Here is a tiny trained network, its code and every weight. The questions are about switching its units off for an input and a class, where a switched-off unit gives its printed mean instead of its output.

import numpy as np


def w(rows, s, z=0):
    codes = np.array(rows[::2]) - 128.0
    scale = np.full(codes.shape[1], s)
    scale[-1] = z or s
    return codes * scale


def norm(h):
    return h / np.sqrt((h * h).mean(-1, keepdims=True) + 1e-5)


def f(y):
    return np.maximum(y, 0)


def log_softmax(a):
    a = a - a.max(-1, keepdims=True)
    return a - np.log(np.exp(a).sum(-1, keepdims=True))


def net(x, mask):
    res = np.array(x, float).reshape(1, 5) / 4 @ E
    u = 0
    for l in range(4):
        y = f(norm(res) @ A[l][:, :-1].T + A[l][:, -1])
        res = res + np.where(mask[u : u + 5], y, B[l][:, -1]) @ B[l][:, :-1]
        u += 5
    return log_softmax(norm(res)[-1] @ U[:, :-1].T + U[:, -1])


A, B = {}, {}
E = w([
[212,88,132],'x0',
[121,2,242],'x1',
[130,87,200],'x2',
[248,195,174],'x3',
[194,190,76],'x4',
],0.0053)
A[0] = w([
[89,157,46,133],'0.n0',
[90,111,176,88],'0.n1',
[132,193,55,139],'0.n2',
[192,97,130,138],'0.n3',
[111,2,111,249],'0.n4',
],0.012,0.0019)
B[0] = w([
[95,2,54,239],'0.n0',
[146,159,124,174],'0.n1',
[65,83,139,253],'0.n2',
[100,87,174,175],'0.n3',
[147,131,237,237],'0.n4',
],0.0077,0.0061)
A[1] = w([
[101,163,255,3],'1.n0',
[151,101,37,254],'1.n1',
[103,110,144,96],'1.n2',
[100,174,57,54],'1.n3',
[56,161,229,157],'1.n4',
],0.0074,0.00064)
B[1] = w([
[106,88,57,252],'1.n0',
[113,97,175,211],'1.n1',
[254,98,199,165],'1.n2',
[192,96,96,185],'1.n3',
[140,200,201,234],'1.n4',
],0.0067,0.0042)
A[2] = w([
[169,129,118,156],'2.n0',
[180,54,112,128],'2.n1',
[167,147,38,133],'2.n2',
[9,101,160,135],'2.n3',
[135,137,153,248],'2.n4',
],0.013,0.0011)
B[2] = w([
[145,188,172,147],'2.n0',
[129,127,144,197],'2.n1',
[12,47,28,179],'2.n2',
[106,162,9,254],'2.n3',
[255,146,129,172],'2.n4',
],0.0058,0.0067)
A[3] = w([
[186,84,120,26],'3.n0',
[56,73,228,91],'3.n1',
[136,169,135,162],'3.n2',
[49,209,141,168],'3.n3',
[254,217,120,253],'3.n4',
],0.0093,0.0011)
B[3] = w([
[171,99,22,167],'3.n0',
[198,124,160,252],'3.n1',
[99,128,2,153],'3.n2',
[147,106,135,170],'3.n3',
[142,209,100,251],'3.n4',
],0.0096,0.0038)
U = w([
[172,194,88,41],'0',
[229,131,247,126],'1',
[79,101,52,249],'2',
],0.014,0.0018)

Each question gives the input, the list of numbers given to net, and the class t.
The units are the neurons (one row each of A and B). Each row of codes is followed by its name. A weight is (code - 128) times the scale printed after its matrix; where a second scale follows, it is the last column's (A, B and U).
mask holds one flag per neuron, layer by layer. A switched-off neuron (its flag False) gives its mean, the last column of its row in B, instead of its output. The means were averaged over made-up inputs and are rounded, as every weight is.
A unit's drop is (log p(t) with every unit on - log p(t) with that unit switched off) / (log p(t) with every unit on - log p(t) with every unit switched off).
unit that matters most: the unit with the biggest drop
top k neurons: the k neurons with the biggest drops, biggest first
top k neurons in layer l: the k neurons of layer l with the biggest drops, biggest first
drop when u is switched off: that unit's drop, to one decimal
input [4,-5,-8,7,-8], class 2: unit that matters most -> 0.n4
input [3,0,2,8,3], class 0: top 2 neurons -> (3.n4; 0.n4)
input [5,-1,-1,-4,1], class 1: top 2 neurons in layer 1 -> (1.n0; 1.n2)
input [0,0,-5,6,8], class 2: top 2 neurons in layer 0 -> (0.n4; 0.n2)
input [-1,-1,8,-2,8], class 0: top 3 neurons -> (0.n0; 2.n2; 1.n4)
input [-4,0,0,0,-8], class 1: top 2 neurons -> (0.n4; 1.n4)
input [3,-5,4,1,7], class 2: top 2 neurons -> (0.n4; 2.n2)
input [3,-3,-3,5,3], class 2: top 2 neurons in layer 1 -> (1.n4; 1.n2)
input [2,-6,-1,6,-2], class 2: drop when 2.n2 is switched off -> 0.8
input [6,-4,-5,4,4], class 2: drop when 2.n2 is switched off -> 0.7
input [-3,3,8,-4,5], class 1: drop when 0.n4 is switched off -> 0.1
input [5,-1,0,-1,0], class 1: drop when 0.n3 is switched off -> 0.2
